Below is a small trained network, with its code and all its weights. Each question gives an input and a class and asks what happens when units are switched off, that is, made to give their printed mean instead of their output.

import numpy as np


def w(rows, s, z=0):
    codes = np.array(rows[::2]) - 128.0
    scale = np.full(codes.shape[1], s)
    scale[-1] = z or s
    return codes * scale


def f(y):
    return y / 2 * (1 + np.tanh(0.7978845608 * (y + 0.044715 * y**3)))


def log_softmax(a):
    a = a - a.max(-1, keepdims=True)
    return a - np.log(np.exp(a).sum(-1, keepdims=True))


def net(x, mask):
    res = np.array(x, float).reshape(1, 3) / 4 @ E
    y = f(res @ A[0][:, :-1].T + A[0][:, -1])
    res = res + np.where(mask, y, B[0][:, -1]) @ B[0][:, :-1]
    return log_softmax(res[-1] @ U[:, :-1].T + U[:, -1])


A, B = {}, {}
E = w([
[122,71,155,145,7,86,165,137],'x0',
[133,168,181,97,108,113,139,222],'x1',
[156,208,67,210,70,115,184,92],'x2',
],0.013)
A[0] = w([
[170,204,66,77,189,146,61,147,117],'neuron 1',
[189,211,138,164,78,69,222,100,162],'neuron 2',
[169,202,198,109,92,107,176,254,174],'neuron 3',
[152,185,54,192,106,125,170,152,86],'neuron 4',
[119,214,139,154,92,122,144,85,41],'neuron 5',
[10,60,174,94,149,131,111,150,2],'neuron 6',
[145,18,77,149,125,128,149,63,155],'neuron 7',
[77,11,103,58,120,118,53,180,136],'neuron 8',
[206,56,139,138,55,85,121,156,79],'neuron 9',
[141,55,168,180,43,95,83,157,86],'neuron 10',
[94,199,202,83,123,106,145,151,110],'neuron 11',
[89,35,166,159,38,147,151,98,143],'neuron 12',
[128,181,170,184,143,206,43,126,20],'neuron 13',
[183,174,171,128,163,188,113,101,2],'neuron 14',
[144,117,151,105,40,28,120,147,65],'neuron 15',
[152,70,84,169,118,187,86,64,171],'neuron 16',
],0.0081,0.0042)
B[0] = w([
[187,136,103,96,174,166,148,208,203],'neuron 1',
[64,140,138,133,99,117,60,174,245],'neuron 2',
[131,79,250,200,194,80,127,112,245],'neuron 3',
[79,165,115,95,139,168,86,151,215],'neuron 4',
[99,207,94,88,74,170,96,102,175],'neuron 5',
[76,213,150,86,49,148,81,131,204],'neuron 6',
[169,160,202,159,225,123,94,94,212],'neuron 7',
[58,150,117,143,77,125,47,119,254],'neuron 8',
[187,178,118,88,165,140,159,169,188],'neuron 9',
[175,151,77,80,165,213,158,156,200],'neuron 10',
[101,143,189,154,150,143,103,104,176],'neuron 11',
[161,137,118,95,216,179,112,163,225],'neuron 12',
[191,255,89,79,117,153,202,100,142],'neuron 13',
[159,222,139,71,118,194,170,116,141],'neuron 14',
[158,183,125,112,157,133,158,181,192],'neuron 15',
[90,140,186,169,189,115,104,89,202],'neuron 16',
],0.0099,0.01)
U = w([
[248,145,73,69,157,159,128,174,130],'0',
[126,116,190,230,188,114,103,95,112],'1',
[59,157,75,109,33,143,42,145,74],'2',
[140,72,109,217,152,116,81,149,254],'3',
[136,108,99,124,96,87,222,99,84],'4',
[231,95,131,159,76,83,204,57,98],'5',
],0.011,0.0078)

Each question gives the input, the list of numbers given to net, and the class t.
The units are the neurons (one row each of A and B). Each row of codes is followed by its name. A weight is (code - 128) times the scale printed after its matrix; where a second scale follows, it is the last column's (A, B and U).
mask holds one flag per neuron, in row order. A switched-off neuron (its flag False) gives its mean, the last column of its row in B, instead of its output. The means were averaged over made-up inputs and are rounded, as every weight is.
A unit's drop is (log p(t) with every unit on - log p(t) with that unit switched off) / (log p(t) with every unit on - log p(t) with every unit switched off).
The circuit of an input: a set's keep is (log p(t) with only the set's units on - log p(t) with every unit switched off) / (log p(t) with every unit on - log p(t) with every unit switched off). Starting from the 12 units with the biggest drops (on a tie, the unit counted first), units are removed one at a time, each time the one whose removal leaves the highest keep (on an exact tie, the one counted first), for as long as the keep stays at least 0.8.
circuit, biggest first: the units of the circuit, biggest drop first
unit that matters most: the unit with the biggest drop
k most important neurons: the k neurons with the biggest drops, biggest first
drop of u: that unit's drop, to one decimal
input [-4,-4,-5], class 2: unit that matters most : neuron 3
input [5,5,-3], class 0: 3 most important neurons : (neuron 10; neuron 9; neuron 15)
input [-6,-7,8], class 2: 2 most important neurons : (neuron 3; neuron 5)
input [-1,-2,-3], class 3: 4 most important neurons : (neuron 5; neuron 2; neuron 4; neuron 3)
input [-3,6,8], class 2: 2 most important neurons : (neuron 2; neuron 5)
input [4,-4,1], class 0: 2 most important neurons : (neuron 3; neuron 12)
input [-7,-6,-6], class 0: 3 most important neurons : (neuron 1; neuron 3; neuron 13)
input [-2,5,4], class 1: 2 most important neurons : (neuron 3; neuron 8)
input [6,-6,-2], class 0: circuit, biggest first : (neuron 10; neuron 12)
input [3,-3,-5], class 2: 3 most important neurons : (neuron 3; neuron 8; neuron 6)
input [-2,2,3], class 3: 2 most important neurons : (neuron 6; neuron 8)
input [7,8,-6], class 1: 3 most important neurons : (neuron 3; neuron 11; neuron 8)
input [-6,8,2], class 1: 3 most important neurons : (neuron 3; neuron 11; neuron 10)
input [-6,-2,-4], class 0: unit that matters most : neuron 1
input [7,0,-7], class 0: 4 most important neurons : (neuron 10; neuron 12; neuron 9; neuron 2)
input [2,3,2], class 3: 2 most important neurons : (neuron 7; neuron 16)
input [2,6,3], class 1: drop of neuron 3 : 1.5
input [4,8,0], class 1: drop of neuron 3 : 2.7
input [-6,-2,-3], class 0: drop of neuron 2 : 0.0
input [0,4,-7], class 2: unit that matters most : neuron 6
